Below are the code and all the weights of a small trained network. Each question names an input and a target symbol and asks about switching units off, where a switched-off unit gives its printed mean instead of its output.

import numpy as np


def w(rows, s, z=0):
    codes = np.array(rows[::2]) - 128.0
    scale = np.full(codes.shape[1], s)
    scale[-1] = z or s
    return codes * scale


def norm(h):
    return h / np.sqrt((h * h).mean(-1, keepdims=True) + 1e-5)


def f(y):
    return np.maximum(y, 0)


def softmax(a):
    e = np.exp(a - a.max(-1, keepdims=True))
    return e / e.sum(-1, keepdims=True)


def log_softmax(a):
    a = a - a.max(-1, keepdims=True)
    return a - np.log(np.exp(a).sum(-1, keepdims=True))


def net(x, mask):
    ids = ['βγλξστφψω'.index(c) for c in x.split()]
    T = len(ids)
    res = E[ids] + P[:T]
    u = 0
    for l in range(3):
        q, k, v = (norm(res) @ M[l].T for M in (Q, K, V))
        z = softmax(np.where(np.tri(T) > 0, q @ k.T / 2**0.5, -1e9)) @ v
        res = res + np.where(mask[u], z, O[l][:, -1]) @ O[l][:, :-1]
        u += 1
        y = f(norm(res) @ A[l][:, :-1].T + A[l][:, -1])
        res = res + np.where(mask[u : u + 4], y, B[l][:, -1]) @ B[l][:, :-1]
        u += 4
    return log_softmax(norm(res)[-1] @ U[:, :-1].T + U[:, -1])


Q, K, V, O, A, B = {}, {}, {}, {}, {}, {}
E = w([
[159,87,59,136],'β',
[100,46,162,178],'γ',
[163,98,139,71],'λ',
[122,152,84,156],'ξ',
[84,205,156,160],'σ',
[171,83,117,95],'τ',
[8,137,211,123],'φ',
[162,100,122,154],'ψ',
[146,96,151,3],'ω',
],0.024)
P = w([
[2,88,167,134],'0',
[116,149,99,102],'1',
[99,160,105,101],'2',
[93,150,123,106],'3',
[108,163,136,119],'4',
[109,162,138,127],'5',
[96,127,113,122],'6',
[112,153,82,152],'7',
],0.0058)
Q[0] = w([
[206,177,1,174],'L0H0',
[206,144,126,74],'L0H0',
],0.006)
K[0] = w([
[90,130,120,45],'L0H0',
[255,190,22,143],'L0H0',
],0.0091)
V[0] = w([
[1,186,213,134],'L0H0',
[23,44,127,222],'L0H0',
],0.0056)
O[0] = w([
[149,121,5,134,176],'L0H0',
[2,134,56,172,254],'L0H0',
],0.0086,0.00084)
A[0] = w([
[183,148,94,3,249],'L0N0',
[123,139,183,45,159],'L0N1',
[201,140,127,149,168],'L0N2',
[95,188,76,162,47],'L0N3',
],0.011,0.0022)
B[0] = w([
[119,66,252,129,254],'L0N0',
[172,34,244,126,215],'L0N1',
[159,13,78,92,165],'L0N2',
[255,92,107,83,223],'L0N3',
],0.0078,0.0074)
Q[1] = w([
[162,251,171,110],'L1H0',
[116,105,214,89],'L1H0',
],0.011)
K[1] = w([
[128,254,86,138],'L1H0',
[156,50,66,151],'L1H0',
],0.012)
V[1] = w([
[3,28,92,10],'L1H0',
[223,94,180,76],'L1H0',
],0.0066)
O[1] = w([
[182,133,249,182,231],'L1H0',
[141,103,97,164,251],'L1H0',
],0.013,0.0019)
A[1] = w([
[62,254,47,80,167],'L1N0',
[75,153,124,148,92],'L1N1',
[58,194,136,107,236],'L1N2',
[22,65,164,153,253],'L1N3',
],0.0099,0.0029)
B[1] = w([
[94,24,181,104,237],'L1N0',
[84,45,23,239,149],'L1N1',
[171,142,106,1,173],'L1N2',
[139,222,122,113,254],'L1N3',
],0.0091,0.0054)
Q[2] = w([
[169,78,59,178],'L2H0',
[193,182,4,2],'L2H0',
],0.0051)
K[2] = w([
[92,153,145,170],'L2H0',
[2,147,124,79],'L2H0',
],0.0099)
V[2] = w([
[102,110,136,176],'L2H0',
[177,109,46,254],'L2H0',
],0.0084)
O[2] = w([
[64,86,142,214,119],'L2H0',
[100,61,192,254,2],'L2H0',
],0.0086,0.0024)
A[2] = w([
[145,65,79,87,220],'L2N0',
[111,116,254,90,84],'L2N1',
[192,70,89,239,155],'L2N2',
[14,217,129,17,252],'L2N3',
],0.0093,0.0021)
B[2] = w([
[85,71,139,132,248],'L2N0',
[227,137,179,21,254],'L2N1',
[95,164,144,191,233],'L2N2',
[212,254,80,187,208],'L2N3',
],0.0081,0.006)
U = w([
[166,109,215,74,150],'β',
[150,90,188,92,101],'γ',
[221,82,138,137,59],'λ',
[98,126,170,182,252],'ξ',
[146,103,139,123,31],'σ',
[211,99,92,149,73],'τ',
[136,120,68,59,198],'φ',
[173,216,140,132,170],'ψ',
[88,7,118,109,56],'ω',
],0.011,0.0036)

Each question gives the input, a string of symbols that net reads in full, and the target symbol t.
The units are the heads (2 rows each of Q, K, V and O) and the neurons (one row each of A and B). Each row of codes is followed by its name. A weight is (code - 128) times the scale printed after its matrix; where a second scale follows, it is the last column's (O, A, B and U).
mask holds one flag per unit, layer by layer, with each layer's heads first. A switched-off unit (its flag False) gives its mean, the last column of its rows in O or B, instead of its output. The means were averaged over made-up inputs and are rounded, as every weight is.
A unit's drop is (log p(t) with every unit on - log p(t) with that unit switched off) / (log p(t) with every unit on - log p(t) with every unit switched off).
The circuit of an input: a set's keep is (log p(t) with only the set's units on - log p(t) with every unit switched off) / (log p(t) with every unit on - log p(t) with every unit switched off). Starting from the 12 units with the biggest drops (on a tie, the unit counted first), units are removed one at a time, each time the one whose removal leaves the highest keep (on an exact tie, the one counted first), for as long as the keep stays at least 0.8.
units of the circuit, in order: the units of the circuit, biggest drop first
top k neurons: the k neurons with the biggest drops, biggest first
top k neurons in layer l: the k neurons of layer l with the biggest drops, biggest first
drop when u is switched off: that unit's drop, to one decimal
input φ ξ ξ τ ξ, target ψ: units of the circuit, in order : (L0N1; L0N2)
input ξ λ λ ξ ξ σ β ξ, target φ: top 3 neurons : (L0N0; L0N1; L1N0)
input ξ ξ β λ ξ, target τ: units of the circuit, in order : (L0N0; L2N1)
input λ ξ ψ ξ ψ, target ξ: top neuron : (L2N2)
input γ ξ ξ, target ξ: units of the circuit, in order : (L0H0; L2H0)
input ξ γ ξ, target ξ: top 2 neurons : (L0N3; L2N2)
input ξ ξ ξ ψ ξ ξ β, target ξ: top 2 neurons : (L0N3; L2N2)
input φ ξ ξ, target ψ: top 2 neurons : (L0N3; L0N0)
input ξ λ γ λ σ, target φ: top 2 neurons in layer 1 : (L1N0; L1N2)
input β ξ ξ, target ω: top 2 neurons in layer 0 : (L0N3; L0N1)
input λ ξ ξ ξ, target τ: top 3 neurons : (L0N3; L0N0; L1N0)
input β β γ λ ξ ξ ψ, target ξ: top 2 neurons in layer 0 : (L0N0; L0N1)
input ξ ξ ξ, target ω: top 2 neurons in layer 1 : (L1N0; L1N3)
input σ ξ β, target ξ: top 2 neurons in layer 0 : (L0N3; L0N1)
input γ τ λ λ λ ξ γ, target ξ: top neuron in layer 1 : (L1N3)
input λ λ ω φ σ, target φ: drop when L1H0 is switched off : 0.3
input ψ σ ξ ξ ξ ξ γ φ, target ψ: drop when L2N3 is switched off : 0.4
input σ ψ ξ, target φ: drop when L2H0 is switched off : 0.1
input ω λ ω ξ ξ λ γ γ, target ξ: drop when L0H0 is switched off : 0.1
